Each row is followed by its class; each block has classes of its own.
-131 -63 57 -6 23 33 -60 -23 54 102 79 -47 -110 25 -106 -30 -84 -101 145
 52 60 85 43 66 -11 37 | <146>
-4 -198 -120 -34 -110 19 53 -19 -58 56 -12 -47 -90 21 -72 -28 -29 33 31
 40 -68 39 116 76 237 -12 | <108>
-89 -333 221 -21 261 -136 0 -43 61 143 -83 -408 49 -76 -346 17 32 -6
 -154 44 -82 -159 80 -24 322 40 | <72>
-115 -360 286 -45 -242 -71 -66 -87 38 28 -111 29 177 -46 -51 -65 40 -126
 7 35 -96 -47 69 -91 -120 76 | <14>
-80 -290 57 -37 -459 29 22 -41 92 -34 8 51 -20 2 18 -60 -36 -66 50 41
 -122 98 -20 16 363 12 | <108>
-66 229 31 -74 -144 94 -128 -129 -84 170 6 -14 120 61 -50 -12 3 -139
 -139 81 -33 -88 232 119 205 133 | <14>
-85 -330 44 1 -174 -12 -73 -91 4 64 -40 -102 -190 -8 -200 -47 -40 -86
 136 18 -68 151 196 -1 123 -19 | <108>
14 88 -10 9 -173 -4 -44 29 -70 -29 -56 213 195 34 121 -67 13 -44 34 2 60
 108 -92 -61 91 129 | <14>
-101 -172 24 -49 -397 2 -78 -78 -114 -19 -121 8 177 60 -317 -32 -48 -226
 -32 56 -30 92 122 4 228 117 | <146>
-117 144 135 -1 8 13 72 -195 -73 144 5 37 18 -19 -131 -6 -8 -5 -74 69
 -41 -112 -204 64 198 74 | <72>
-78 63 168 -58 -444 99 -94 -29 91 -29 58 -23 235 6 163 10 -11 -69 11 -41
 -100 123 -6 -32 80 100 | <14>
-102 -425 129 -54 -302 -76 72 -25 139 16 5 -57 -43 10 -185 -49 -8 81 28
 57 -174 51 68 -23 384 -63 | <108>
17 22 -190 47 -148 53 21 -200 -115 -19 -64 -16 -305 -6 226 -21 7 -14 90
 44 107 50 -108 -18 27 2 | <37>
156 -186 -493 -56 -304 87 -86 -61 -56 0 -45 125 -162 93 22 -55 -15 -91
 137 26 -31 219 230 131 668 -108 | <146>
-121 124 413 -28 -458 -49 71 -87 30 -50 -1 54 12 2 32 19 4 126 -94 -80
 13 15 -219 -221 -302 -2 | <14>
86 121 -221 -83 -354 172 -78 -81 -31 -70 -99 21 -137 -11 383 1 -23 -80
 -4 43 11 97 50 31 171 176 | <37>
188 -152 -412 3 230 76 -234 -191 -152 -75 -97 39 -18 -2 276 -27 34 -79
 159 2 -65 167 102 -36 -111 66 | <37>
-2 -189 28 -65 -356 -46 -15 49 40 2 8 -9 -69 0 -35 -4 8 8 -33 -12 4 57
 114 -45 66 -6 | <108>
47 28 -22 -89 -753 1 13 274 62 -51 43 95 161 48 -77 1 -3 -45 -122 23 22
 51 204 76 541 134 | <14>
-211 180 250 -41 -364 110 -129 -67 69 38 -14 -26 195 13 216 29 -20 -219
 -56 -89 -45 -36 127 -85 -94 53 | <14>
18 -47 -57 -40 -43 50 -140 -77 -6 24 -61 186 339 66 -38 -22 4 -167 -65
 -27 -166 -15 105 50 243 -97 | <14>
125 -188 -120 -49 20 2 -204 48 166 -16 83 -6 56 80 129 -11 27 66 29 -34
 -29 48 171 -128 -82 -119 | <146>
42 130 -94 36 223 -3 121 111 60 11 55 -109 -73 10 176 -7 19 139 119 -77
 55 116 -106 13 319 -47 | <37>
-100 -252 174 -30 -522 -120 29 -86 0 58 -113 -56 -138 26 -73 -55 22 85
 59 1 32 154 87 -159 211 -57 | <72>
126 -24 -310 46 50 -80 -28 85 -103 -45 -16 -93 66 -27 194 -73 73 96 -103
 6 80 4 -73 -108 332 144 | <72>
15 -525 8 -81 -472 -12 -173 -11 56 -61 -43 -38 19 -27 -64 -45 -8 -111 18
 59 -93 133 203 -56 80 164 | <108>
-126 326 166 -23 143 -14 98 -96 20 267 -51 -35 -64 35 -1 -40 18 68 -76
 13 -8 -127 123 30 204 -63 | <72>
-57 -70 69 -12 -557 -39 143 139 1 -83 -136 100 192 32 -212 -22 44 -121
 -66 -32 -18 70 7 74 587 48 | <14>
-169 37 19 15 230 -36 108 -31 0 326 22 -305 -15 8 -275 31 -29 22 -191
 120 -48 -207 6 109 820 85 | <72>
-38 194 9 66 43 35 -130 -93 -120 17 28 -98 170 -2 -3 6 5 -14 -69 0 -12
 36 -95 -77 71 155 | <37>
93 -196 -269 -26 -85 35 74 -23 4 13 -8 240 8 42 42 -60 12 44 -7 27 -155
 -19 -40 108 418 -69 | <72>
106 -349 -189 -122 -47 50 -224 -49 -81 -61 158 99 112 19 -135 -15 -42
 -79 -28 94 -179 63 101 37 -269 65 | <146>
106 -211 -204 -47 61 -41 -307 107 -6 11 111 -9 196 85 -80 -58 -16 54 75
 17 8 211 161 -211 63 97 | <146>
-45 -344 -217 -19 176 -43 -4 -133 18 151 -122 -169 153 36 -150 -95 14
 -16 -143 35 -237 -133 115 10 820 -108 | <72>

Next block, with new classes.
154 -313 -347 -12 -52 -6 143 -116 331 -23 -62 -25 294 45 186 294 30 117
 87 -118 -224 272 -308 282 -80 170 | <115>
172 -667 -162 -165 14 73 33 -310 345 -329 17 -252 32 -73 48 -33 57 -17
 214 -129 -432 249 -169 137 -230 -78 | <115>
68 -178 -166 -42 -51 129 35 -206 180 -116 -18 -162 233 9 175 181 103 -71
 95 -160 -263 199 36 100 -94 21 | <115>
160 -165 -126 -51 -47 118 -56 -203 67 -163 -45 -50 -181 -71 3 80 148 5
 -343 -138 -188 92 152 -62 3 -64 | <102>
6 -226 -143 -53 53 19 64 -56 342 -108 -247 -125 110 39 -110 114 210 -3
 -48 50 156 264 -83 192 115 77 | <102>
92 -347 -127 -66 42 -40 24 -1 328 -96 -225 -93 -29 -39 26 84 160 78 71
 141 63 268 -237 184 55 116 | <102>
169 -291 -43 -40 -29 47 -12 -156 207 -277 -102 -45 -46 -126 67 -4 123 20
 63 -81 -190 11 -116 47 -59 -171 | <102>
155 -412 -191 -116 27 40 33 -150 290 -328 50 -166 254 -76 233 -31 12 -13
 469 -172 -415 181 -286 135 -284 -150 | <115>
158 -81 -161 -13 -45 6 39 -88 159 52 12 -48 -115 -49 -186 93 82 44 -380
 -41 -94 125 51 5 29 -15 | <102>
141 -309 -206 -44 30 -59 44 -50 164 -151 -55 -40 126 -94 19 82 -25 114
 -124 21 -190 120 -211 149 -15 14 | <102>
271 -276 -489 -36 -164 65 23 -366 194 140 -83 -136 36 -201 -134 128 163
 49 23 -42 -537 284 -45 82 -85 -305 | <102>
175 -251 -193 -54 -185 121 60 -243 170 -89 -35 -60 246 -19 82 227 97 -39
 183 -210 -485 247 -56 229 -88 28 | <115>
